Each unit has 3 parts.
Part 1 runs from 0 to 2 and stops there.
Part 2 runs from 0 to 7 cyclically.
Part 3 runs from 0 to 4 and stops there.
Symbols: ko is -1 on part 1; le is +1 on part 3; te is +1 on part 1; zu is -1 on part 2; ne is +1 on part 1, +2 on part 2, -2 on part 3; ge is -1 on part 3.

Unit, then a row for it; each showing differs a little:
1.6.3: [   6,  -77,   23,    5,  -60,  -71,  -29,  -86,   50,   18,  -32,  -24]
0.0.3: [ 107,   31,   26,  -62,  -46,  -75,   19,   -9,   -4,   34,    1,   23]
0.7.1: [ 109,   29,   46,  -50,   14,    9,    1,  -53,   22,    9,   48,  -59]
0.7.3: [  90,   27,   18,  -54,  -48,  -61,    0,  -76,   25,   12,   17,    0]
1.1.0: [  40,   14,   31,  -19,   84,   86,   60,   66,    5,    6,   43,   -5]
0.1.3: [  67,   69,   -1,  -65,  -45,  -63,   42,   12,   26,   45,   16,   56]
0.2.0: [  48,  108,   11,  -43,   39,   58,    5,   52,  -12,    9,   45,  -27]
2.7.1: [  -5, -114,   29,   40,   56,   54,   36,  -46,  -19,  -37,   28,  -26]
2.5.0: [ -46,  -54,    9,   52,   60,   84,  -37,    1,  -16,  -32,    5,  -67]
1.0.2: [ 111,  -72,   44,  -27,   25,  -31,   51,   11,  -49,    8,   -5,   28]
1.1.2: [  30,    2,    1,  -36,   18,    8,  105,   70,    3,   21,   27,   91]
1.7.1: [  73,  -61,   47,   -6,   41,   46,   24,  -68,    0,  -27,   42,  -48]
0.0.4: [  80,   22,    4,  -55,  -61,  -97,   10,  -15,   -7,   25,  -20,   38]
2.4.1: [-106,  -32,  -27,   62,   38,   76,  -11,    9,    7,  -40,   10,  -26]
2.4.1: [-110,  -33,  -26,   59,   48,   79,  -14,   11,    7,  -34,    3,  -29]
1.6.1: [  24,  -57,   64,   11,   27,   40,  -28,  -57,   68,    2,    9,  -94]
2.2.0: [ -40,  -22,  -14,   34,   76,   89,   26,   63,  -48,  -29,   15,    2]
2.3.4: [-100,  -31,  -57,   39,  -39,  -39,    1,   32,  -26,   -5,  -48,   65]
0.2.0: [  46,  116,    9,  -44,   45,   62,    2,   52,  -11,   11,   40,  -24]
2.2.4: [ -72,  -31,  -64,   26,  -27,  -39,   34,   26,  -53,  -25,  -23,   88]
0.6.0: [  74,   29,   62,  -24,   30,   35,  -34,  -26,   57,   22,   22,  -94]
0.5.4: [  13,   57,  -13,  -22,  -80,  -85,  -58,  -58,   18,   15,  -19,   -3]
0.6.2: [  76,   28,   45,  -39,  -31,  -41,  -48,  -65,   65,   34,    6,  -60]
1.3.3: [ -80,   60,  -49,   14,  -54,  -49,  -26,   68,   -5,   25,  -54,   57]
1.0.2: [ 103,  -71,   52,  -33,   23,  -37,   54,   22,  -47,   12,  -14,   28]
1.4.2: [-106,   75,  -44,   32,  -26,   36,  -59,  -20,   48,  -12,   10,  -29]
0.0.4: [  87,   30,    8,  -51,  -59,  -97,   12,  -23,  -10,   31,  -11,   39]
0.1.3: [  68,   75,    2,  -68,  -40,  -65,   42,   14,   18,   40,   16,   60]
2.7.2: [ -11, -131,   13,   40,   25,   12,   37,  -66,  -30,  -50,    4,    3]
2.5.2: [ -85,  -80,  -15,   69,   16,   24,  -48,  -26,  -30,  -46,  -29,  -31]
2.7.3: [ -16, -126,   -5,   30,   -4,  -29,   36,  -65,  -28,  -41,   -4,   37]
0.4.3: [ -16,  120,  -25,  -32,  -70,  -42,  -45,  -33,   44,   19,    1,   -3]
1.1.0: [  39,   11,   31,   -7,   84,   92,   63,   61,   11,    3,   46,  -10]
1.2.1: [  -4,   66,  -20,  -14,   58,   78,   31,   88,  -50,  -12,   26,   23]
2.5.4: [ -83,  -71,  -33,   49,  -46,  -53,  -34,  -41,  -23,  -27,  -47,   22]
0.1.3: [  72,   72,    2,  -62,  -51,  -61,   41,   19,   25,   41,   18,   56]
0.3.3: [  -1,  115,  -22,  -35,  -62,  -59,  -29,   41,   27,   39,  -22,   17]
2.0.3: [  -3, -120,    1,   25,   10,  -35,   52,    6,  -56,  -15,  -29,   61]
0.4.2: [  -5,  133,   -9,  -33,  -45,   -6,  -51,  -25,   59,   21,   15,  -36]
1.4.3: [ -99,   55,  -59,   21,  -66,  -39,  -43,  -41,   32,   -7,  -11,   14]
1.2.0: [   6,   52,   -4,   -9,   74,   93,   21,   77,  -30,  -15,   37,  -19]
0.1.1: [  87,   80,   28,  -61,   13,   15,   42,   44,   39,   32,   38,    8]
1.0.1: [ 107,  -47,   56,  -20,   67,   30,   40,   31,  -35,    6,   13,  -26]

From each start, follow one symbol. Which unit do you reach?
Answer with the unit's name.
new walk
[ 123,   37,   56,  -60,   24,   -1,   18,    8,    2,   32,   17,  -34]
te
1.0.1
new walk
[  -3,   64,  -21,   -6,   56,   81,   31,   89,  -56,  -17,   29,   21]
ge
1.2.0
new walk
[   2,   54,    2,  -10,   74,   95,   19,   74,  -36,  -16,   38,  -19]
zu
1.1.0
new walk
[ -58,  -23,  -29,   36,   54,   76,   36,   70,  -61,  -31,   13,   30]
ko
1.2.1
new walk
[ -17,  109,  -29,  -28,  -73,  -49,  -48,  -34,   53,   17,   -1,  -11]
ge
0.4.2
new walk
[ -37,   -1,    1,   34,  -19,    0, -108,  -66,   -5,  -15,  -25,  -87]
zu
1.4.2
new walk
[  98,   29,   60,  -39,   35,   46,    6,  -42,   24,    0,   52,  -66]
le
0.7.1
new walk
[ 114,  -66,   45,  -30,   21,  -26,   59,   18,  -46,   20,   -8,   26]
ge
1.0.1
new walk
[   4, -120,   17,   34,   47,    8,   60,   20,  -56,  -20,  -22,   37]
le
2.0.3
new walk
[ 110,   30,   24,  -63,  -43,  -81,   17,   -6,   -5,   36,   -6,   27]
zu
0.7.3
new walk
[   6, -132,   15,   31,   45,    2,   55,   22,  -55,  -19,  -17,   41]
ko
1.0.2
new walk
[-105,   70,  -42,   32,  -22,   29,  -52,  -15,   45,   -9,    8,  -30]
ko
0.4.2
new walk
[ -41,   -8,  -21,   20,  -64,  -61,  -88,  -76,   -4,   -7,  -36,  -33]
zu
1.4.3
new walk
[  70,   72,    0,  -61,  -41,  -65,   38,   17,   26,   43,   11,   58]
zu
0.0.3
new walk
[  28,   77,   -5,  -26,  -68,  -67,  -76,  -60,   17,   15,  -13,  -34]
ne
1.7.1
new walk
[ -82,  -14,   -7,   55,   62,   95,  -11,   22,    8,  -35,   14,  -41]
le
2.4.1
new walk
[  82,  -63,   16,  -27,  -21,  -85,   46,   -4,  -41,   17,  -30,   61]
ge
1.0.2
new walk
[  76,  -56,   56,  -14,   46,   42,   26,  -65,    5,  -30,   46,  -60]
te
2.7.1
new walk
[ -51,  -99,  -11,   41,  -38,  -58,   -7,  -53,   11,  -13,  -38,   26]
zu
2.5.4
new walk
[   4,  120,    9,  -20,   -4,   39,  -47,   -2,   49,   16,   33,  -68]
le
0.4.2
new walk
[ 105,   29,   27,  -62,  -46,  -77,   12,  -13,   -1,   34,   -3,   28]
ne
1.2.1
new walk
[  50,  -50,   -7,  -24,  -47,  -96,   30,   -9,  -33,   15,  -37,   66]
ko
0.0.4
new walk
[   0,  123,  -13,  -31,  -47,   -5,  -51,  -23,   56,   12,   21,  -39]
le
0.4.3
new walk
[  75,  -55,   53,  -12,   50,   40,   22,  -66,    1,  -21,   43,  -53]
ko
0.7.1
new walk
[  76,  -50,   55,  -14,   45,   40,   23,  -63,    1,  -25,   49,  -55]
te
2.7.1
new walk
[ -49,  -26,  -28,   35,   57,   79,   27,   67,  -59,  -37,    3,   29]
ge
2.2.0
new walk
[   4, -127,   17,   33,   44,    4,   54,   21,  -56,  -15,  -20,   30]
ko
1.0.2
new walk
[  26,  -40,   62,   16,   53,   71,  -19,  -21,   45,    5,   17,  -92]
ko
0.6.0
new walk
[ 112,   33,   27,  -68,  -44,  -83,   15,  -15,   -9,   30,   -4,   23]
zu
0.7.3
new walk
[  73,   20,    9,  -45,  -73,  -91,   -5,  -86,   17,   17,    8,   24]
ne
1.1.2
new walk
[  33,  -39,   62,   10,   63,   72,  -16,  -27,   51,   -1,   17,  -95]
ko
0.6.0
new walk
[  80,  -79,   41,  -16,    3,  -12,   32, -105,   -6,  -25,   36,  -19]
te
2.7.2
new walk
[  95,  -50,   59,  -24,   67,   29,   46,   31,  -29,   12,   11,  -14]
zu
1.7.1
new walk
[ 134,   41,   46,  -67,   24,   -1,   14,   14,    1,   40,   13,  -25]
te
1.0.1
new walk
[  79,   64,   42,  -50,   44,   56,   34,   43,   31,   28,   47,  -23]
te
1.1.0
new walk
[  56,  -69,    7,  -12,  -45,  -65,   26, -104,   -7,  -16,    6,   28]
ko
0.7.3
new walk
[  59,   25,   25,  -38,  -60,  -78,  -37,  -70,   56,   36,   -7,  -34]
ge
0.6.2
new walk
[-126,  -42,  -58,   62,  -26,    0,  -18,   -6,   -8,  -34,  -18,   33]
ko
1.4.3
new walk
[ 126,   36,   54,  -64,   19,   -1,   21,    3,    6,   32,   21,  -29]
te
1.0.1
new walk
[ -43,  -80,  -36,   24,    1,  -19,   74,   35,  -28,  -11,  -14,   90]
zu
2.0.3
new walk
[ -45,  -19,  -14,   32,   79,   97,   29,   70,  -50,  -32,   21,    0]
ko
1.2.0
new walk
[ -75,   63,  -13,   25,   32,   79,  -41,    4,   44,  -12,   30,  -59]
te
2.4.1
new walk
[  13,  133,  -10,  -36,  -23,  -17,  -37,   51,   29,   40,   -3,  -12]
le
0.3.3
new walk
[ -14,  111,  -23,  -28,  -70,  -54,  -54,  -31,   47,   18,    5,  -15]
zu
0.3.3
new walk
[  15,   59,   -3,   -2,   78,   94,   22,   73,  -40,  -19,   38,  -20]
te
2.2.0
new walk
[ -71,  -72,    3,   62,   50,   61,  -47,  -17,  -22,  -37,  -14,  -58]
ge
2.5.0
new walk
[ -61,  -72,   -8,   65,   47,   53,  -46,  -13,  -18,  -39,   -6,  -59]
zu
2.4.1
new walk
[ 102,   24,   26,  -63,  -41,  -77,   13,   -6,   -4,   43,   -5,   24]
zu
0.7.3
new walk
[ 129,   37,   53,  -64,   22,    2,   14,   14,    1,   31,   25,  -24]
te
1.0.1
new walk
[  89,   82,   18,  -73,  -13,  -20,   42,   31,   33,   33,   28,   33]
le
0.1.3
new walk
[-129,  -37,  -45,   64,   13,   45,  -17,   -1,    6,  -32,   -5,    4]
ge
2.4.1
new walk
[ -69,   62,  -11,   26,   29,   80,  -49,    0,   46,  -11,   26,  -65]
te
2.4.1
new walk
[-110,  -30,  -49,   51,  -19,  -14,    4,   52,  -20,   -3,  -43,   52]
ko
1.3.3
new walk
[  49,   54,  -11,  -55,  -59,  -84,   37,    2,   15,   27,   -2,   72]
zu
0.0.4
new walk
[  31,   67,    0,  -31,  -66,  -64,  -69,  -55,   17,   23,  -18,  -41]
zu
0.4.3
new walk
[  75,  -28,   55,  -14,   79,   65,   36,   31,  -27,    1,   20,  -37]
le
1.0.1
new walk
[  69,    9,    0,  -45,  -66,  -94,    7,  -68,   20,    9,    7,   23]
ne
1.1.2
new walk
[  85,   88,   19,  -69,  -17,  -19,   44,   32,   20,   36,   33,   37]
te
1.1.2
new walk
[ -22, -127,   -9,   38,  -15,  -24,   30,  -66,  -32,  -35,  -10,   32]
ge
2.7.2
new walk
[  75,   29,   60,  -40,    1,   -3,  -33,  -37,   71,   27,   16,  -79]
ge
0.6.0
new walk
[ -89,  -20,  -10,   55,   57,   97,  -11,   19,   12,  -31,   20,  -39]
le
2.4.1
new walk
[ -42,   -6,  -22,   25,  -66,  -61,  -90,  -73,   -5,  -12,  -40,  -28]
ne
2.7.1
new walk
[  79,   72,   26,  -51,   47,   53,   33,   43,   28,   30,   44,  -20]
te
1.1.0
new walk
[ 131,   37,   55,  -52,   16,    1,   22,   21,    5,   36,   26,  -27]
te
1.0.1
new walk
[ -20,   90,  -37,  -28,  -86,  -72,  -39,  -33,   36,   19,   -5,   14]
ge
0.4.3
new walk
[ -15,  110,  -23,  -32,  -69,  -51,  -49,  -35,   46,   21,    3,  -13]
zu
0.3.3
new walk
[-109,   66,  -43,   32,  -23,   29,  -59,  -24,   49,  -12,   12,  -30]
ko
0.4.2
new walk
[  51,  -74,   15,  -12,  -45,  -66,   24, -109,   -9,  -14,    5,   26]
ko
0.7.3
new walk
[-103,   50,  -57,   25,  -64,  -34,  -45,  -35,   32,   -7,  -11,   13]
ge
1.4.2
new walk
[  94,   28,   52,  -40,   32,   39,    5,  -30,   24,    5,   47,  -71]
le
0.7.1
new walk
[ -29,  -94,   44,   50,   65,   69,   -4,  -12,   23,  -20,    2,  -62]
zu
2.5.0
new walk
[  81,   73,   37,  -53,   41,   53,   38,   49,   30,   24,   43,  -21]
le
0.1.1
new walk
[  81,   68,   37,  -46,   46,   52,   45,   45,   25,   28,   47,  -20]
le
0.1.1
new walk
[ 102,  -49,   57,  -15,   60,   32,   51,   33,  -28,    7,   12,  -16]
zu
1.7.1
new walk
[  49,   12,   21,  -26,   64,   61,   92,   73,    5,   14,   41,   29]
ko
0.1.1
new walk
[  22,  -80,   53,   12,  -19,  -23,  -34,  -87,   68,   11,  -14,  -67]
le
1.6.3
new walk
[  95,   32,   56,  -38,   37,   39,   -2,  -38,   20,    3,   48,  -63]
zu
0.6.0
new walk
[ -15,   91,  -39,  -29,  -86,  -69,  -46,  -37,   38,   17,  -10,   16]
ge
0.4.3
new walk
[  67,   82,   -3,  -66,  -48,  -64,   38,   16,   15,   42,   13,   63]
zu
0.0.3
new walk
[  13, -111,   18,   37,   66,   41,   50,   34,  -54,  -23,    0,    5]
ko
1.0.1
new walk
[  16,  -79,   54,   16,   -8,  -19,  -32,  -83,   64,    9,  -22,  -67]
ko
0.6.2
new walk
[ -38, -116,   28,   51,   51,   47,   -4,  -24,   19,  -20,   -9,  -56]
ko
1.6.1
new walk
[ -19, -124,  -10,   32,   -9,  -29,   30,  -62,  -30,  -39,   -6,   32]
ge
2.7.2
new walk
[ -72,  -34,  -57,   33,   -1,   -3,   36,   45,  -66,  -25,  -13,   78]
le
2.2.4
new walk
[   9, -103,   27,   25,   76,   48,   46,   34,  -48,  -24,   -7,    6]
zu
2.7.1
new walk
[   6, -130,   11,   34,   38,   -5,   51,   22,  -57,  -20,  -16,   41]
zu
2.7.2
new walk
[-112,  -31,  -56,   49,   -8,   -9,   -1,   57,  -28,   -9,  -47,   50]
le
2.3.4
new walk
[ -45,  -12,  -18,   23,  -66,  -62,  -86,  -78,   -4,  -14,  -42,  -31]
ne
2.7.1
new walk
[  32,  -40,   61,   18,   60,   69,  -19,  -26,   52,   -2,   20,  -93]
ko
0.6.0
new walk
[  59,  129,   -5,  -53,    8,   37,    5,   50,  -16,   20,   30,    2]
zu
0.1.1
new walk
[  54,   27,   31,  -34,  -58,  -76,  -36,  -61,   60,   36,   -6,  -29]
ne
1.0.1
new walk
[ -81,   34,  -51,   14,  -84,  -69,  -30,  -38,   22,   -4,  -28,   36]
ge
1.4.3
new walk
[   7,  135,   -7,  -42,  -23,  -15,  -31,   57,   25,   48,  -11,  -12]
le
0.3.3
new walk
[-128,  -33,  -49,   58,  -27,    3,  -13,  -17,    0,  -31,  -25,   31]
ko
1.4.3
new walk
[ -32,   -6,    2,   33,  -16,   -6, -107,  -68,    1,  -18,  -24,  -94]
zu
1.4.2
new walk
[-128,  -40,  -45,   62,    8,   48,  -18,   -2,    1,  -36,   -4,    0]
ge
2.4.1
new walk
[ 104,   25,   38,  -58,  -27,  -29,    6,  -72,   23,   12,   32,  -27]
ge
0.7.1
new walk
[ -76,  -30,  -11,   54,   63,   98,  -17,   22,    8,  -35,   12,  -44]
le
2.4.1
new walk
[  18,   -3,  -20,  -32,  -29,  -56,   89,   34,   -1,   22,   -4,  105]
ko
0.1.3
